Below are the code and all the weights of a small trained network. Each question names an input and a class and asks about switching units off, where a switched-off unit gives its printed mean instead of its output.

import numpy as np


def w(rows, s, z=0):
    codes = np.array(rows[::2]) - 128.0
    scale = np.full(codes.shape[1], s)
    scale[-1] = z or s
    return codes * scale


def norm(h):
    return h / np.sqrt((h * h).mean(-1, keepdims=True) + 1e-5)


def f(y):
    return np.maximum(y, 0)


def log_softmax(a):
    a = a - a.max(-1, keepdims=True)
    return a - np.log(np.exp(a).sum(-1, keepdims=True))


def net(x, mask):
    res = np.array(x, float).reshape(1, 2) / 4 @ E
    u = 0
    for l in range(2):
        y = f(norm(res) @ A[l][:, :-1].T + A[l][:, -1])
        res = res + np.where(mask[u : u + 3], y, B[l][:, -1]) @ B[l][:, :-1]
        u += 3
    return log_softmax(norm(res)[-1] @ U[:, :-1].T + U[:, -1])


A, B = {}, {}
E = w([
[161,252,163,115,165,115],'x0',
[69,237,188,132,60,29],'x1',
],0.0023)
A[0] = w([
[222,208,129,94,160,107,4],'L0N1',
[167,162,78,108,136,254,56],'L0N2',
[204,152,152,72,210,82,8],'L0N3',
],0.0064,0.003)
B[0] = w([
[149,71,145,161,59,69,229],'L0N1',
[118,154,112,63,106,178,254],'L0N2',
[121,150,152,254,172,53,196],'L0N3',
],0.0081,0.0034)
A[1] = w([
[58,1,146,165,127,134,132],'L1N1',
[132,116,159,41,64,143,1],'L1N2',
[47,214,205,53,142,61,84],'L1N3',
],0.006,0.0027)
B[1] = w([
[141,233,190,179,116,22,252],'L1N1',
[52,93,254,189,170,99,148],'L1N2',
[93,116,68,86,211,228,251],'L1N3',
],0.0055,0.0036)
U = w([
[165,174,255,206,49,13,2],'0',
[78,86,147,29,160,222,254],'1',
],0.0061,0.0018)

Each question gives the input, the list of numbers given to net, and the class t.
The units are the neurons (one row each of A and B). Each row of codes is followed by its name. A weight is (code - 128) times the scale printed after its matrix; where a second scale follows, it is the last column's (A, B and U).
mask holds one flag per neuron, layer by layer. A switched-off neuron (its flag False) gives its mean, the last column of its row in B, instead of its output. The means were averaged over made-up inputs and are rounded, as every weight is.
A unit's drop is (log p(t) with every unit on - log p(t) with that unit switched off) / (log p(t) with every unit on - log p(t) with every unit switched off).
The circuit of an input: a set's keep is (log p(t) with only the set's units on - log p(t) with every unit switched off) / (log p(t) with every unit on - log p(t) with every unit switched off). Starting from all 6 units, units are removed one at a time, each time the one whose removal leaves the highest keep (on an exact tie, the one counted first), for as long as the keep stays at least 0.8.
circuit, biggest first: the units of the circuit, biggest drop first
k most important neurons: the k neurons with the biggest drops, biggest first
top k neurons in layer l: the k neurons of layer l with the biggest drops, biggest first
drop of u: that unit's drop, to one decimal
input [0,8], class 1: circuit, biggest first -> [L1N3]
input [-3,8], class 1: 2 most important neurons -> [L1N3; L0N1]
input [-4,-4], class 0: 2 most important neurons -> [L1N3; L1N1]
input [-8,-6], class 0: top 2 neurons in layer 1 -> [L1N1; L1N3]
input [-4,7], class 1: circuit, biggest first -> [L0N1; L1N3]
input [8,-8], class 0: 3 most important neurons -> [L0N3; L1N3; L0N1]
input [2,4], class 1: 3 most important neurons -> [L1N3; L0N3; L1N1]
input [-5,8], class 1: 3 most important neurons -> [L0N1; L1N3; L0N3]
input [-6,-5], class 0: 2 most important neurons -> [L1N1; L1N3]
input [-2,3], class 1: 2 most important neurons -> [L0N1; L1N3]
input [8,-7], class 0: 2 most important neurons -> [L0N3; L1N3]
input [-7,-6], class 0: 2 most important neurons -> [L1N1; L1N3]
input [1,3], class 1: drop of L1N3 -> 0.2
input [-1,4], class 1: drop of L0N2 -> 0.0
input [-7,-7], class 0: drop of L0N1 -> -0.1
input [-1,3], class 1: most important neuron -> [L0N1]
